Below are the code and all the weights of a small trained network. Each question names an input and a target symbol and asks about switching units off, where a switched-off unit gives its printed mean instead of its output.

import numpy as np


def w(rows, s, z=0):
    codes = np.array(rows[::2]) - 128.0
    scale = np.full(codes.shape[1], s)
    scale[-1] = z or s
    return codes * scale


def norm(h):
    return h / np.sqrt((h * h).mean(-1, keepdims=True) + 1e-5)


def f(y):
    return np.maximum(y, 0)


def softmax(a):
    e = np.exp(a - a.max(-1, keepdims=True))
    return e / e.sum(-1, keepdims=True)


def log_softmax(a):
    a = a - a.max(-1, keepdims=True)
    return a - np.log(np.exp(a).sum(-1, keepdims=True))


def net(x, mask):
    ids = ['βεθξπσψ'.index(c) for c in x.split()]
    T = len(ids)
    res = E[ids] + P[:T]
    u = 0
    for l in range(2):
        r = norm(res)
        for j in range(2):
            rows = slice(4 * j, 4 * j + 4)
            q, k, v = (r @ M[l][rows].T for M in (Q, K, V))
            z = softmax(np.where(np.tri(T) > 0, q @ k.T / 4**0.5, -1e9)) @ v
            o = O[l][rows]
            res = res + np.where(mask[u + j], z, o[:, -1]) @ o[:, :-1]
        u += 2
        y = f(norm(res) @ A[l][:, :-1].T + A[l][:, -1])
        res = res + np.where(mask[u : u + 8], y, B[l][:, -1]) @ B[l][:, :-1]
        u += 8
    return log_softmax(norm(res)[-1] @ U[:, :-1].T + U[:, -1])


Q, K, V, O, A, B = {}, {}, {}, {}, {}, {}
E = w([
[91,76,251],'β',
[68,158,190],'ε',
[104,180,110],'θ',
[103,73,112],'ξ',
[136,165,161],'π',
[166,117,146],'σ',
[107,86,109],'ψ',
],0.02)
P = w([
[142,92,211],'0',
[121,77,179],'1',
[111,57,150],'2',
[105,58,120],'3',
[104,36,82],'4',
[105,22,62],'5',
[130,11,45],'6',
[135,16,30],'7',
[134,38,30],'8',
[137,2,4],'9',
[137,8,14],'10',
],0.0025)
Q[0] = w([
[10,60,13],'L0H1',
[62,10,155],'L0H1',
[148,137,191],'L0H1',
[214,123,252],'L0H1',
[67,66,19],'L0H2',
[221,14,8],'L0H2',
[39,173,152],'L0H2',
[230,97,131],'L0H2',
],0.013)
K[0] = w([
[89,190,63],'L0H1',
[21,122,158],'L0H1',
[84,76,162],'L0H1',
[135,71,214],'L0H1',
[109,162,33],'L0H2',
[249,104,18],'L0H2',
[44,159,148],'L0H2',
[213,91,137],'L0H2',
],0.018)
V[0] = w([
[217,75,191],'L0H1',
[23,194,134],'L0H1',
[136,117,115],'L0H1',
[113,132,137],'L0H1',
[119,31,174],'L0H2',
[14,254,43],'L0H2',
[238,138,63],'L0H2',
[69,43,61],'L0H2',
],0.0079)
O[0] = w([
[72,104,119,150],'L0H1',
[220,117,102,157],'L0H1',
[108,137,135,121],'L0H1',
[138,123,117,142],'L0H1',
[64,149,166,254],'L0H2',
[249,92,130,12],'L0H2',
[104,86,58,20],'L0H2',
[89,86,157,192],'L0H2',
],0.013,0.0041)
A[0] = w([
[167,218,34,171],'L0N1',
[59,247,138,166],'L0N2',
[101,83,48,192],'L0N3',
[98,74,91,141],'L0N4',
[91,157,54,131],'L0N5',
[97,171,33,2],'L0N6',
[83,116,101,123],'L0N7',
[191,98,128,45],'L0N8',
],0.014,0.00097)
B[0] = w([
[141,254,90,158],'L0N1',
[128,54,107,255],'L0N2',
[78,62,167,183],'L0N3',
[114,187,138,196],'L0N4',
[154,68,146,163],'L0N5',
[156,57,107,153],'L0N6',
[137,164,96,201],'L0N7',
[187,96,83,161],'L0N8',
],0.021,0.0073)
Q[1] = w([
[32,60,94],'L1H1',
[133,150,211],'L1H1',
[178,155,109],'L1H1',
[61,84,120],'L1H1',
[249,155,220],'L1H2',
[82,105,133],'L1H2',
[244,155,182],'L1H2',
[77,101,150],'L1H2',
],0.019)
K[1] = w([
[152,155,238],'L1H1',
[47,166,116],'L1H1',
[146,97,67],'L1H1',
[133,150,200],'L1H1',
[226,203,248],'L1H2',
[100,144,96],'L1H2',
[219,163,221],'L1H2',
[105,135,106],'L1H2',
],0.019)
V[1] = w([
[91,134,51],'L1H1',
[51,184,49],'L1H1',
[154,95,194],'L1H1',
[148,151,152],'L1H1',
[203,4,36],'L1H2',
[118,168,200],'L1H2',
[146,123,134],'L1H2',
[162,88,187],'L1H2',
],0.014)
O[1] = w([
[75,129,68,24],'L1H1',
[41,123,87,15],'L1H1',
[201,99,182,254],'L1H1',
[122,158,144,124],'L1H1',
[100,2,39,114],'L1H2',
[177,188,166,137],'L1H2',
[144,125,140,103],'L1H2',
[196,134,98,178],'L1H2',
],0.018,0.0034)
A[1] = w([
[36,178,123,132],'L1N1',
[141,231,198,2],'L1N2',
[98,89,5,111],'L1N3',
[137,151,152,81],'L1N4',
[144,110,188,142],'L1N5',
[134,137,63,95],'L1N6',
[230,121,73,201],'L1N7',
[153,202,122,12],'L1N8',
],0.015,0.0038)
B[1] = w([
[217,154,165,231],'L1N1',
[91,48,42,220],'L1N2',
[156,117,19,202],'L1N3',
[128,132,97,152],'L1N4',
[118,73,146,218],'L1N5',
[133,79,141,150],'L1N6',
[163,105,255,254],'L1N7',
[143,177,106,165],'L1N8',
],0.023,0.0064)
U = w([
[60,88,209,5],'β',
[183,157,188,12],'ε',
[252,138,97,83],'θ',
[107,205,208,226],'ξ',
[174,238,96,197],'π',
[95,113,76,242],'σ',
[128,191,178,116],'ψ',
],0.012,0.003)

Each question gives the input, a string of symbols that net reads in full, and the target symbol t.
The units are the heads (4 rows each of Q, K, V and O) and the neurons (one row each of A and B). Each row of codes is followed by its name. A weight is (code - 128) times the scale printed after its matrix; where a second scale follows, it is the last column's (O, A, B and U).
mask holds one flag per unit, layer by layer, with each layer's heads first. A switched-off unit (its flag False) gives its mean, the last column of its rows in O or B, instead of its output. The means were averaged over made-up inputs and are rounded, as every weight is.
A unit's drop is (log p(t) with every unit on - log p(t) with that unit switched off) / (log p(t) with every unit on - log p(t) with every unit switched off).
The circuit of an input: a set's keep is (log p(t) with only the set's units on - log p(t) with every unit switched off) / (log p(t) with every unit on - log p(t) with every unit switched off). Starting from the 12 units with the biggest drops (on a tie, the unit counted first), units are removed one at a time, each time the one whose removal leaves the highest keep (on an exact tie, the one counted first), for as long as the keep stays at least 0.8.
circuit, biggest first: the units of the circuit, biggest drop first
unit that matters most: the unit with the biggest drop
top k neurons: the k neurons with the biggest drops, biggest first
k most important neurons of layer l: the k neurons of layer l with the biggest drops, biggest first
which heads matter: for each layer, one digit per head in row order, 1 if its drop is at least 0.15 and else 0, layers parted by /
drop of u: that unit's drop, to one decimal
input ξ ξ σ π ξ σ ξ, target σ: circuit, biggest first => [L0H2, L1N3, L1H1]
input ξ ξ ξ π, target π: unit that matters most => L0N1
input ξ π π ξ π ψ ψ ε, target θ: 2 most important neurons of layer 0 => [L0N2, L0N6]
input ε σ σ, target β: which heads matter => 10 / 10
input π ψ ξ ξ θ ξ ε β, target σ: 2 most important neurons of layer 0 => [L0N4, L0N2]
input ψ β ξ ξ σ ψ ξ ξ, target σ: which heads matter => 01 / 01
input ξ ξ ψ ε σ, target β: which heads matter => 11 / 11
input ξ ξ π ξ, target ξ: which heads matter => 00 / 11
input β ψ ξ ψ π ξ ψ ξ ξ, target β: top 3 neurons => [L1N2, L0N2, L1N3]
input ψ ξ π ξ ξ σ β π π π, target β: 2 most important neurons of layer 0 => [L0N2, L0N8]
input ψ π ε, target θ: which heads matter => 11 / 11
input β ξ ξ ψ ξ π ξ ψ β π, target β: top 2 neurons => [L1N1, L1N7]
input ξ ψ σ π σ π σ σ ψ, target σ: which heads matter => 01 / 00
input ξ π ξ, target ξ: which heads matter => 00 / 11
input β π ξ π β ψ, target β: top 3 neurons => [L0N2, L1N3, L0N3]
input ξ ξ ψ, target ξ: which heads matter => 01 / 11
input π θ ξ ξ σ ξ ξ π π, target σ: which heads matter => 10 / 01
input σ σ ξ β ξ ψ ψ, target β: top 2 neurons => [L0N8, L0N2]
input ε ξ π ξ ψ θ σ β, target σ: 4 most important neurons of layer 0 => [L0N2, L0N5, L0N6, L0N3]
input π π π ξ π β ξ, target β: 4 most important neurons of layer 1 => [L1N2, L1N3, L1N7, L1N1]
input π π ψ σ π, target σ: drop of L0N6 => 0.0
input π ξ π π, target π: drop of L0H2 => 1.1
input σ ξ ξ ψ, target σ: drop of L1H1 => 0.8
